Here is a tiny trained network, its code and every weight. The questions are about switching its units off for an input and a class, where a switched-off unit gives its printed mean instead of its output.

import numpy as np


def w(rows, s, z=0):
    codes = np.array(rows[::2]) - 128.0
    scale = np.full(codes.shape[1], s)
    scale[-1] = z or s
    return codes * scale


def f(y):
    return y / 2 * (1 + np.tanh(0.7978845608 * (y + 0.044715 * y**3)))


def log_softmax(a):
    a = a - a.max(-1, keepdims=True)
    return a - np.log(np.exp(a).sum(-1, keepdims=True))


def net(x, mask):
    res = np.array(x, float).reshape(1, 3) / 4 @ E
    y = f(res @ A[0][:, :-1].T + A[0][:, -1])
    res = res + np.where(mask, y, B[0][:, -1]) @ B[0][:, :-1]
    return log_softmax(res[-1] @ U[:, :-1].T + U[:, -1])


A, B = {}, {}
E = w([
[76,105,76],'x0',
[59,49,248],'x1',
[206,44,103],'x2',
],0.013)
A[0] = w([
[42,226,72,63],'N1',
[152,194,40,138],'N2',
[104,151,252,128],'N3',
[159,186,93,148],'N4',
[176,119,12,55],'N5',
[45,46,191,252],'N6',
[147,164,33,118],'N7',
[123,207,30,193],'N8',
[117,121,202,74],'N9',
[48,71,140,163],'N10',
[114,50,61,158],'N11',
[194,171,119,136],'N12',
[107,42,65,106],'N13',
[123,50,48,154],'N14',
[58,210,67,132],'N15',
[234,156,168,168],'N16',
[148,93,60,150],'N17',
[71,95,212,144],'N18',
[75,57,189,211],'N19',
[197,146,182,114],'N20',
],0.014,0.0041)
B[0] = w([
[72,239,179,207],'N1',
[25,104,172,222],'N2',
[73,46,184,222],'N3',
[28,141,89,186],'N4',
[78,37,111,218],'N5',
[182,134,190,251],'N6',
[63,90,179,211],'N7',
[15,156,203,234],'N8',
[53,104,156,180],'N9',
[193,175,144,195],'N10',
[227,55,81,174],'N11',
[93,122,56,175],'N12',
[217,68,65,168],'N13',
[201,59,64,182],'N14',
[42,222,165,203],'N15',
[86,164,2,182],'N16',
[142,59,148,179],'N17',
[145,70,224,224],'N18',
[178,140,197,227],'N19',
[73,180,62,160],'N20',
],0.011,0.018)
U = w([
[133,64,209,126],'0',
[107,52,117,53],'1',
[91,191,169,73],'2',
[252,68,105,1],'3',
[91,150,41,218],'4',
],0.016,0.0032)

Each question gives the input, the list of numbers given to net, and the class t.
The units are the neurons (one row each of A and B). Each row of codes is followed by its name. A weight is (code - 128) times the scale printed after its matrix; where a second scale follows, it is the last column's (A, B and U).
mask holds one flag per neuron, in row order. A switched-off neuron (its flag False) gives its mean, the last column of its row in B, instead of its output. The means were averaged over made-up inputs and are rounded, as every weight is.
A unit's drop is (log p(t) with every unit on - log p(t) with that unit switched off) / (log p(t) with every unit on - log p(t) with every unit switched off).
k most important neurons: the k neurons with the biggest drops, biggest first
drop of u: that unit's drop, to one decimal
input [-4,-8,8], class 1: 3 most important neurons => [N5; N17; N7]
input [2,1,-2], class 2: most important neuron => [N5]
input [-3,-5,-1], class 2: 2 most important neurons => [N8; N14]
input [-4,-6,8], class 1: 3 most important neurons => [N5; N17; N7]
input [6,-5,0], class 1: 3 most important neurons => [N5; N14; N11]
input [0,1,1], class 3: 2 most important neurons => [N8; N2]
input [-7,1,-8], class 2: 2 most important neurons => [N1; N5]
input [7,-3,6], class 1: 2 most important neurons => [N5; N7]
input [-3,-4,-1], class 2: 2 most important neurons => [N8; N14]
input [-1,-6,0], class 2: 3 most important neurons => [N8; N2; N7]
input [5,1,-2], class 2: drop of N5 => 0.1
input [-3,-5,8], class 1: drop of N5 => 0.4
input [0,1,-4], class 2: drop of N5 => 0.2
input [2,-4,8], class 1: drop of N5 => 0.2
